Each row has a name. Each piece below is followed by the name of the row it came from, unless a question asks for something else. Each question is about the rows just above it. Places in a row count from 1.

Z317: [ 0.15  0.96  0.00  1.08 -2.74 -0.15  7.49]
Z928: [ 0.68  1.09  7.48  1.37 -3.25 -0.09 -0.10]
Z904: [ 0.68  0.23  0.02  1.08 -2.74 -0.09  1.58]
What are the next 2 entries after [0.02 1.08]?  [-2.74 -0.09]
[-3.25] is at row and place  Z928, 5
asked: [ 0.15  0.96  0.00  1.08 -2.74 -0.15  7.49]  Z317
Where in the named rows is [7.49]?  Z317, 7
Row and place of [1.09] in the named rows:  Z928, 2
[0.02] is at row and place  Z904, 3

